Here is a tiny trained network, its code and every weight. The questions are about switching its units off for an input and a class, where a switched-off unit gives its printed mean instead of its output.

import numpy as np


def w(rows, s, z=0):
    codes = np.array(rows[::2]) - 128.0
    scale = np.full(codes.shape[1], s)
    scale[-1] = z or s
    return codes * scale


def f(y):
    return y / 2 * (1 + np.tanh(0.7978845608 * (y + 0.044715 * y**3)))


def log_softmax(a):
    a = a - a.max(-1, keepdims=True)
    return a - np.log(np.exp(a).sum(-1, keepdims=True))


def net(x, mask):
    res = np.array(x, float).reshape(1, 3) / 4 @ E
    y = f(res @ A[0][:, :-1].T + A[0][:, -1])
    res = res + np.where(mask, y, B[0][:, -1]) @ B[0][:, :-1]
    return log_softmax(res[-1] @ U[:, :-1].T + U[:, -1])


A, B = {}, {}
E = w([
[33,54,151,68,152,76,18,142],'x0',
[166,15,103,186,167,254,67,130],'x1',
[211,203,214,53,107,150,80,145],'x2',
],0.008)
A[0] = w([
[187,81,136,139,135,191,87,139,26],'neuron 0',
[78,158,123,131,123,77,174,137,51],'neuron 1',
[130,186,88,161,121,170,146,165,73],'neuron 2',
[58,116,150,128,129,106,31,189,69],'neuron 3',
[195,145,102,100,157,162,230,105,43],'neuron 4',
[43,96,171,92,145,106,2,124,95],'neuron 5',
[236,189,221,94,137,171,38,135,140],'neuron 6',
[103,203,167,141,145,59,175,117,54],'neuron 7',
[139,88,126,194,102,204,80,172,81],'neuron 8',
[67,190,142,79,134,70,163,154,76],'neuron 9',
[58,84,105,182,108,117,174,103,7],'neuron 10',
[86,82,53,172,130,108,179,156,141],'neuron 11',
[169,82,128,161,186,209,59,100,61],'neuron 12',
[32,126,148,226,157,147,172,88,137],'neuron 13',
[208,167,191,73,131,144,62,132,5],'neuron 14',
[152,114,109,145,125,149,107,143,7],'neuron 15',
[103,113,132,95,155,94,63,117,3],'neuron 16',
[127,174,146,111,116,104,128,124,63],'neuron 17',
[81,124,74,147,133,119,150,124,1],'neuron 18',
[137,141,122,77,140,83,164,109,40],'neuron 19',
[103,112,89,163,178,103,162,168,7],'neuron 20',
[242,129,122,157,111,159,200,168,112],'neuron 21',
[128,92,92,119,118,153,130,76,26],'neuron 22',
[148,198,138,223,143,167,201,111,102],'neuron 23',
[193,142,145,212,129,118,162,138,34],'neuron 24',
[124,149,124,125,129,149,116,100,4],'neuron 25',
[164,158,134,132,146,119,87,109,24],'neuron 26',
],0.011,0.006)
B[0] = w([
[121,182,187,179,67,114,112,153,175],'neuron 0',
[123,146,172,165,96,119,106,171,159],'neuron 1',
[104,113,151,107,108,150,132,109,151],'neuron 2',
[84,108,133,79,110,146,116,68,186],'neuron 3',
[99,102,158,45,79,135,142,101,178],'neuron 4',
[142,76,135,51,140,158,134,49,226],'neuron 5',
[104,105,39,140,180,123,155,191,248],'neuron 6',
[159,169,176,183,105,132,104,135,180],'neuron 7',
[155,184,176,167,98,110,97,144,194],'neuron 8',
[193,185,174,173,107,127,134,126,192],'neuron 9',
[22,109,117,142,77,136,129,182,166],'neuron 10',
[115,112,65,130,169,131,126,182,206],'neuron 11',
[175,202,191,178,95,94,144,131,208],'neuron 12',
[117,122,80,122,158,124,165,164,194],'neuron 13',
[2,85,100,144,90,123,146,196,187],'neuron 14',
[56,139,190,135,58,116,140,140,127],'neuron 15',
[46,91,178,100,39,141,136,109,151],'neuron 16',
[105,142,154,157,101,122,125,155,148],'neuron 17',
[22,115,134,135,37,130,145,157,141],'neuron 18',
[95,144,153,165,81,100,110,136,143],'neuron 19',
[33,111,164,114,75,117,157,177,142],'neuron 20',
[127,86,136,92,145,138,115,62,211],'neuron 21',
[94,123,165,134,67,123,129,169,132],'neuron 22',
[117,85,126,78,137,137,103,67,207],'neuron 23',
[64,117,159,79,81,144,119,105,160],'neuron 24',
[30,124,188,125,34,132,162,148,115],'neuron 25',
[65,124,150,126,74,134,148,150,125],'neuron 26',
],0.027,0.012)
U = w([
[117,90,133,73,99,160,109,48,90],'0',
[80,104,57,145,122,128,160,206,85],'1',
[157,169,173,174,81,110,100,132,99],'2',
[243,128,39,131,253,132,113,88,253],'3',
],0.014,0.0065)

Each question gives the input, the list of numbers given to net, and the class t.
The units are the neurons (one row each of A and B). Each row of codes is followed by its name. A weight is (code - 128) times the scale printed after its matrix; where a second scale follows, it is the last column's (A, B and U).
mask holds one flag per neuron, in row order. A switched-off neuron (its flag False) gives its mean, the last column of its row in B, instead of its output. The means were averaged over made-up inputs and are rounded, as every weight is.
A unit's drop is (log p(t) with every unit on - log p(t) with that unit switched off) / (log p(t) with every unit on - log p(t) with every unit switched off).
The circuit of an input: a set's keep is (log p(t) with only the set's units on - log p(t) with every unit switched off) / (log p(t) with every unit on - log p(t) with every unit switched off). Starting from the 12 units with the biggest drops (on a tie, the unit counted first), units are removed one at a time, each time the one whose removal leaves the highest keep (on an exact tie, the one counted first), for as long as the keep stays at least 0.8.
circuit, biggest first: the units of the circuit, biggest drop first
top k neurons: the k neurons with the biggest drops, biggest first
drop of u: that unit's drop, to one decimal
input [-8,-8,-7], class 0: circuit, biggest first => neuron 23
input [-6,0,7], class 1: top 2 neurons => neuron 6; neuron 14
input [-6,6,-4], class 0: top 3 neurons => neuron 23; neuron 21; neuron 4
input [-4,-2,-4], class 0: top 2 neurons => neuron 6; neuron 23
input [-6,5,7], class 1: top 3 neurons => neuron 6; neuron 14; neuron 5
input [-1,6,-5], class 2: top 2 neurons => neuron 12; neuron 6
input [6,-2,-6], class 0: top 3 neurons => neuron 5; neuron 6; neuron 3
input [-6,8,-4], class 2: top 2 neurons => neuron 12; neuron 8
input [-4,-3,-4], class 0: top 3 neurons => neuron 6; neuron 23; neuron 14
input [3,-3,4], class 1: top 2 neurons => neuron 14; neuron 21
input [8,-1,-7], class 0: top 2 neurons => neuron 5; neuron 3
input [0,-3,1], class 3: drop of neuron 14 => 0.1
input [-4,7,5], class 2: drop of neuron 12 => 0.7
input [3,-1,-3], class 3: drop of neuron 14 => 0.2
input [-4,-4,7], class 1: circuit, biggest first => neuron 6
input [0,-5,7], class 1: drop of neuron 6 => 0.3
